Here is a tiny trained network, its code and every weight. The questions are about switching its units off for an input and a class, where a switched-off unit gives its printed mean instead of its output.

import numpy as np


def w(rows, s, z=0):
    codes = np.array(rows[::2]) - 128.0
    scale = np.full(codes.shape[1], s)
    scale[-1] = z or s
    return codes * scale


def f(y):
    return np.maximum(y, 0)


def log_softmax(a):
    a = a - a.max(-1, keepdims=True)
    return a - np.log(np.exp(a).sum(-1, keepdims=True))


def net(x, mask):
    res = np.array(x, float).reshape(1, 8) / 4 @ E
    y = f(res @ A[0][:, :-1].T + A[0][:, -1])
    res = res + np.where(mask, y, B[0][:, -1]) @ B[0][:, :-1]
    return log_softmax(res[-1] @ U[:, :-1].T + U[:, -1])


A, B = {}, {}
E = w([
[50,86,180,147,193,41,47],'x0',
[247,63,80,122,182,81,141],'x1',
[129,127,128,130,129,128,128],'x2',
[169,163,250,85,196,158,159],'x3',
[126,126,128,122,127,122,131],'x4',
[112,103,80,2,150,184,53],'x5',
[77,197,70,139,223,133,183],'x6',
[73,11,140,142,147,177,179],'x7',
],0.006)
A[0] = w([
[121,152,146,130,151,71,70,114],'neuron 0',
[120,116,171,140,73,147,101,104],'neuron 1',
[158,132,116,115,104,138,160,89],'neuron 2',
[158,170,112,117,103,136,136,110],'neuron 3',
[107,122,88,131,96,85,113,69],'neuron 4',
[151,156,240,74,187,149,155,28],'neuron 5',
[78,89,164,143,197,32,52,15],'neuron 6',
[157,104,110,118,155,129,120,79],'neuron 7',
[191,70,78,150,163,98,115,77],'neuron 8',
[81,105,2,187,70,106,88,176],'neuron 9',
[65,193,53,130,238,140,202,136],'neuron 10',
[141,130,192,110,162,143,160,52],'neuron 11',
[157,231,111,108,128,77,72,213],'neuron 12',
[165,147,189,114,169,155,123,164],'neuron 13',
[185,160,96,116,63,220,191,11],'neuron 14',
[115,91,119,116,152,166,127,125],'neuron 15',
[91,48,133,132,142,149,159,77],'neuron 16',
[133,128,117,94,130,166,84,141],'neuron 17',
[207,92,110,121,173,88,134,52],'neuron 18',
[193,57,193,112,25,123,84,55],'neuron 19',
[138,137,143,159,120,113,143,64],'neuron 20',
[128,134,146,189,101,108,173,68],'neuron 21',
[158,166,168,202,113,97,163,154],'neuron 22',
[140,138,153,181,118,91,160,33],'neuron 23',
[134,145,116,110,116,141,154,105],'neuron 24',
[165,132,109,104,106,135,172,124],'neuron 25',
[16,187,166,128,62,189,117,138],'neuron 26',
[105,99,151,124,163,80,91,11],'neuron 27',
[116,128,162,126,80,142,110,97],'neuron 28',
[92,43,150,158,155,189,176,140],'neuron 29',
[162,141,99,120,105,146,154,152],'neuron 30',
[118,137,93,54,129,174,94,52],'neuron 31',
[200,89,109,116,174,91,146,37],'neuron 32',
[122,118,100,5,157,149,53,33],'neuron 33',
[127,120,126,152,119,99,157,98],'neuron 34',
[178,207,130,111,108,83,67,93],'neuron 35',
[129,107,119,125,110,174,175,131],'neuron 36',
[138,119,150,191,101,102,149,49],'neuron 37',
[122,129,108,86,138,140,114,77],'neuron 38',
],0.0094,0.0011)
B[0] = w([
[128,122,168,159,135,189,131,191],'neuron 0',
[146,138,135,127,166,78,92,177],'neuron 1',
[115,132,148,152,133,154,119,172],'neuron 2',
[130,95,170,128,138,162,140,180],'neuron 3',
[135,129,110,89,102,159,102,171],'neuron 4',
[127,152,57,47,55,174,64,225],'neuron 5',
[96,147,174,214,134,238,101,249],'neuron 6',
[113,158,146,120,120,101,140,165],'neuron 7',
[93,188,181,81,123,85,154,214],'neuron 8',
[145,148,74,22,58,192,66,254],'neuron 9',
[199,88,136,159,191,36,6,255],'neuron 10',
[134,134,88,79,85,155,96,180],'neuron 11',
[176,40,181,97,135,134,201,238],'neuron 12',
[121,130,84,84,79,155,91,196],'neuron 13',
[83,141,181,198,136,218,91,244],'neuron 14',
[149,107,131,129,126,114,180,163],'neuron 15',
[181,77,166,120,132,150,188,189],'neuron 16',
[114,123,81,157,129,114,154,175],'neuron 17',
[76,181,185,94,134,81,145,213],'neuron 18',
[187,101,110,157,210,54,28,240],'neuron 19',
[114,126,90,144,131,121,143,155],'neuron 20',
[102,133,60,151,127,107,161,186],'neuron 21',
[104,120,37,162,120,106,179,211],'neuron 22',
[106,133,62,159,125,117,154,178],'neuron 23',
[109,129,140,148,133,139,112,157],'neuron 24',
[108,143,160,161,133,161,118,186],'neuron 25',
[82,216,223,85,145,52,178,247],'neuron 26',
[117,142,155,178,133,181,121,185],'neuron 27',
[132,139,151,117,154,90,102,167],'neuron 28',
[183,61,160,96,114,144,211,212],'neuron 29',
[111,133,158,147,128,173,111,187],'neuron 30',
[106,137,63,181,124,107,171,192],'neuron 31',
[84,190,179,100,125,80,141,209],'neuron 32',
[100,135,16,200,116,87,188,229],'neuron 33',
[122,128,94,132,119,127,148,159],'neuron 34',
[178,52,169,98,136,140,199,218],'neuron 35',
[129,106,163,151,140,166,130,175],'neuron 36',
[115,131,59,149,131,112,146,179],'neuron 37',
[115,127,97,155,127,111,147,159],'neuron 38',
],0.02,0.0061)
U = w([
[66,147,173,219,152,242,87,66],'0',
[76,135,6,182,124,82,189,71],'1',
[134,152,65,1,48,171,51,139],'2',
[58,227,200,61,160,44,155,157],'3',
[190,93,118,143,231,50,15,98],'4',
[188,28,160,87,136,153,219,254],'5',
],0.0074,0.00085)

Each question gives the input, the list of numbers given to net, and the class t.
The units are the neurons (one row each of A and B). Each row of codes is followed by its name. A weight is (code - 128) times the scale printed after its matrix; where a second scale follows, it is the last column's (A, B and U).
mask holds one flag per neuron, in row order. A switched-off neuron (its flag False) gives its mean, the last column of its row in B, instead of its output. The means were averaged over made-up inputs and are rounded, as every weight is.
A unit's drop is (log p(t) with every unit on - log p(t) with that unit switched off) / (log p(t) with every unit on - log p(t) with every unit switched off).
The circuit of an input: a set's keep is (log p(t) with only the set's units on - log p(t) with every unit switched off) / (log p(t) with every unit on - log p(t) with every unit switched off). Starting from the 12 units with the biggest drops (on a tie, the unit counted first), units are removed one at a time, each time the one whose removal leaves the highest keep (on an exact tie, the one counted first), for as long as the keep stays at least 0.8.
circuit, biggest first: the units of the circuit, biggest drop first
most important unit: the unit with the biggest drop
top k neurons: the k neurons with the biggest drops, biggest first
drop of u: that unit's drop, to one decimal
input [7,-2,-5,8,-8,-5,-2,5], class 2: circuit, biggest first -> (neuron 5)
input [-3,-1,3,-1,-2,-6,4,-8], class 5: top 2 neurons -> (neuron 12; neuron 35)
input [-7,8,0,4,-8,-4,-3,-3], class 3: top 4 neurons -> (neuron 18; neuron 32; neuron 6; neuron 8)
input [6,-2,1,-5,7,1,-7,4], class 4: top 4 neurons -> (neuron 19; neuron 14; neuron 1; neuron 28)
input [2,-6,8,-3,-8,5,-4,-4], class 3: top 2 neurons -> (neuron 26; neuron 22)
input [-8,7,3,3,-4,3,0,-1], class 0: top 2 neurons -> (neuron 14; neuron 26)
input [6,8,4,-4,-1,7,6,7], class 3: top 4 neurons -> (neuron 8; neuron 32; neuron 18; neuron 22)
input [-6,-6,7,4,6,7,-7,-7], class 1: top 2 neurons -> (neuron 33; neuron 31)
input [-5,7,-7,-4,4,-2,-4,2], class 3: top 2 neurons -> (neuron 8; neuron 6)
input [1,0,-1,-3,-4,-5,3,5], class 1: top 3 neurons -> (neuron 12; neuron 35; neuron 21)
input [0,1,-3,-5,-2,8,3,-7], class 1: top 2 neurons -> (neuron 33; neuron 31)
input [-4,-6,3,7,-1,-1,4,5], class 2: top 2 neurons -> (neuron 5; neuron 11)
input [-1,-6,4,5,7,-1,-4,4], class 3: top 2 neurons -> (neuron 26; neuron 9)
input [-8,5,-7,2,-3,8,6,0], class 0: most important unit -> neuron 14
input [-6,-7,-2,2,4,-5,-5,4], class 3: top 2 neurons -> (neuron 26; neuron 6)
input [0,0,6,4,3,-5,6,4], class 4: top 2 neurons -> (neuron 10; neuron 33)
input [4,-7,-2,-7,5,-5,3,4], class 2: drop of neuron 9 -> 1.9
input [6,8,5,-2,6,2,1,3], class 3: drop of neuron 8 -> 0.8
input [-4,-2,-8,8,6,-5,7,-5], class 2: drop of neuron 6 -> 0.0
input [3,-6,-1,-3,-3,-5,1,7], class 5: most important unit -> neuron 29
input [0,-2,5,-7,-3,1,5,-4], class 2: drop of neuron 9 -> 2.2
